Here is a tiny trained network, its code and every weight. The questions are about switching its units off for an input and a target symbol, where a switched-off unit gives its printed mean instead of its output.

import numpy as np


def w(rows, s, z=0):
    codes = np.array(rows[::2]) - 128.0
    scale = np.full(codes.shape[1], s)
    scale[-1] = z or s
    return codes * scale


def softmax(a):
    e = np.exp(a - a.max(-1, keepdims=True))
    return e / e.sum(-1, keepdims=True)


def log_softmax(a):
    a = a - a.max(-1, keepdims=True)
    return a - np.log(np.exp(a).sum(-1, keepdims=True))


def net(x, mask):
    ids = ['ΓΘΞΣΦΩαβλμπψ'.index(c) for c in x.split()]
    T = len(ids)
    res = E[ids] + P[:T]
    u = 0
    for l in range(2):
        r = res
        for j in range(3):
            rows = slice(3 * j, 3 * j + 3)
            q, k, v = (r @ M[l][rows].T for M in (Q, K, V))
            z = softmax(np.where(np.tri(T) > 0, q @ k.T / 3**0.5, -1e9)) @ v
            o = O[l][rows]
            res = res + np.where(mask[u + j], z, o[:, -1]) @ o[:, :-1]
        u += 3
    return log_softmax(res[-1] @ U[:, :-1].T + U[:, -1])


Q, K, V, O = {}, {}, {}, {}
E = w([
[120,176,136],'Γ',
[228,194,3],'Θ',
[111,20,99],'Ξ',
[129,114,132],'Σ',
[79,189,170],'Φ',
[208,61,129],'Ω',
[145,130,130],'α',
[123,49,168],'β',
[138,101,93],'λ',
[87,149,185],'μ',
[85,90,168],'π',
[64,126,137],'ψ',
],0.011)
P = w([
[104,110,54],'0',
[71,250,192],'1',
[102,182,136],'2',
[125,151,107],'3',
[148,121,84],'4',
[151,98,82],'5',
[162,80,77],'6',
[166,58,74],'7',
[176,44,69],'8',
[182,25,62],'9',
[193,22,56],'10',
[196,5,54],'11',
],0.0026)
Q[0] = w([
[164,111,97],'0.h1',
[159,106,87],'0.h1',
[155,114,105],'0.h1',
[166,166,254],'0.h2',
[95,97,24],'0.h2',
[112,96,14],'0.h2',
[9,135,142],'0.h3',
[227,112,85],'0.h3',
[20,134,162],'0.h3',
],0.0084)
K[0] = w([
[143,150,104],'0.h1',
[152,151,103],'0.h1',
[154,147,113],'0.h1',
[69,11,207],'0.h2',
[184,232,49],'0.h2',
[189,224,68],'0.h2',
[57,59,175],'0.h3',
[194,178,61],'0.h3',
[60,68,185],'0.h3',
],0.012)
V[0] = w([
[57,108,222],'0.h1',
[47,124,235],'0.h1',
[32,68,249],'0.h1',
[14,56,231],'0.h2',
[197,214,87],'0.h2',
[254,140,6],'0.h2',
[227,246,38],'0.h3',
[236,206,31],'0.h3',
[204,235,73],'0.h3',
],0.0078)
O[0] = w([
[197,171,185,111],'0.h1',
[198,171,166,96],'0.h1',
[200,156,187,130],'0.h1',
[218,129,150,36],'0.h2',
[45,148,105,156],'0.h2',
[41,116,129,255],'0.h2',
[94,126,2,128],'0.h3',
[85,111,28,157],'0.h3',
[85,137,13,111],'0.h3',
],0.0078,0.0024)
Q[1] = w([
[150,134,70],'1.h1',
[166,144,82],'1.h1',
[143,155,75],'1.h1',
[104,165,147],'1.h2',
[112,175,139],'1.h2',
[108,173,148],'1.h2',
[145,13,136],'1.h3',
[128,33,100],'1.h3',
[140,2,122],'1.h3',
],0.0059)
K[1] = w([
[153,181,174],'1.h1',
[164,178,146],'1.h1',
[165,168,173],'1.h1',
[167,106,178],'1.h2',
[162,111,163],'1.h2',
[183,94,178],'1.h2',
[100,141,104],'1.h3',
[118,114,108],'1.h3',
[20,107,10],'1.h3',
],0.011)
V[1] = w([
[144,21,172],'1.h1',
[174,91,189],'1.h1',
[151,254,124],'1.h1',
[124,223,91],'1.h2',
[147,28,169],'1.h2',
[158,85,177],'1.h2',
[151,164,172],'1.h3',
[105,100,72],'1.h3',
[158,153,176],'1.h3',
],0.0095)
O[1] = w([
[119,214,52,129],'1.h1',
[159,190,109,90],'1.h1',
[235,73,255,87],'1.h1',
[199,39,142,136],'1.h2',
[85,198,135,108],'1.h2',
[100,175,177,82],'1.h2',
[120,78,90,26],'1.h3',
[136,172,174,246],'1.h3',
[120,80,86,14],'1.h3',
],0.0078,0.012)
U = w([
[121,100,102,254],'Γ',
[70,75,52,171],'Θ',
[3,157,117,47],'Ξ',
[165,228,149,70],'Σ',
[103,46,116,187],'Φ',
[250,100,83,137],'Ω',
[220,181,129,91],'α',
[235,41,152,151],'β',
[77,234,98,95],'λ',
[135,33,127,207],'μ',
[156,134,191,82],'π',
[50,61,124,18],'ψ',
],0.0052,0.0048)

Each question gives the input, a string of symbols that net reads in full, and the target symbol t.
The units are the heads (3 rows each of Q, K, V and O). Each row of codes is followed by its name. A weight is (code - 128) times the scale printed after its matrix; where a second scale follows, it is the last column's (O and U).
mask holds one flag per head, layer by layer. A switched-off head (its flag False) gives its mean, the last column of its rows in O, instead of its output. The means were averaged over made-up inputs and are rounded, as every weight is.
A unit's drop is (log p(t) with every unit on - log p(t) with that unit switched off) / (log p(t) with every unit on - log p(t) with every unit switched off).
The circuit of an input: a set's keep is (log p(t) with only the set's units on - log p(t) with every unit switched off) / (log p(t) with every unit on - log p(t) with every unit switched off). Starting from all 6 units, units are removed one at a time, each time the one whose removal leaves the highest keep (on an exact tie, the one counted first), for as long as the keep stays at least 0.8.
circuit, biggest first: the units of the circuit, biggest drop first
most important unit: the unit with the biggest drop
heads that matter: for each layer, one digit per head in row order, 1 if its drop is at least 0.15 and else 0, layers parted by /
input α Θ π λ, target λ: heads that matter	111 / 101
input ψ μ μ Φ μ Γ Σ, target β: heads that matter	110 / 101
input π Θ α, target α: heads that matter	111 / 111
input Γ Ξ Σ Θ Σ Γ Ω, target Ω: most important unit	1.h2
input β Ξ α Ξ Ξ β Ξ Ξ Γ Ω, target λ: circuit, biggest first	1.h2, 1.h1
input β Ξ μ λ π Σ Ω Ξ π Ξ ψ, target λ: heads that matter	001 / 110
input Θ Ξ Σ Ξ π π, target π: heads that matter	011 / 101
input Ξ β α Ξ, target λ: heads that matter	001 / 110
input π Φ Ξ Ξ Ω ψ Φ Θ ψ Ξ μ, target μ: circuit, biggest first	1.h1, 0.h3, 1.h3
input Ξ Θ Θ Θ, target Θ: heads that matter	001 / 010
input λ π Θ ψ Γ λ Ξ Σ, target Σ: circuit, biggest first	1.h3, 0.h3, 0.h1
input β Ξ β, target Σ: heads that matter	111 / 110
input Ω Ω β β Ξ λ Ξ Ξ, target λ: circuit, biggest first	1.h2, 1.h1
input Φ Ω β Ω Φ Ξ Θ λ π μ Σ, target Σ: circuit, biggest first	1.h3, 0.h3, 0.h2
input Γ Φ μ α α, target β: most important unit	1.h1
input π β π β Σ Θ β α Ξ λ, target λ: circuit, biggest first	0.h3, 1.h3, 1.h1
input Γ Γ μ, target β: circuit, biggest first	1.h1, 0.h2, 1.h3, 0.h1
input Φ Φ Φ λ Γ Ω, target β: circuit, biggest first	1.h1, 0.h1, 0.h2
input Θ β ψ α Ξ Σ Φ Ξ Ξ π α, target α: heads that matter	111 / 011
input Φ Σ π, target β: most important unit	1.h3
input Θ Φ Ω π ψ, target ψ: heads that matter	111 / 100
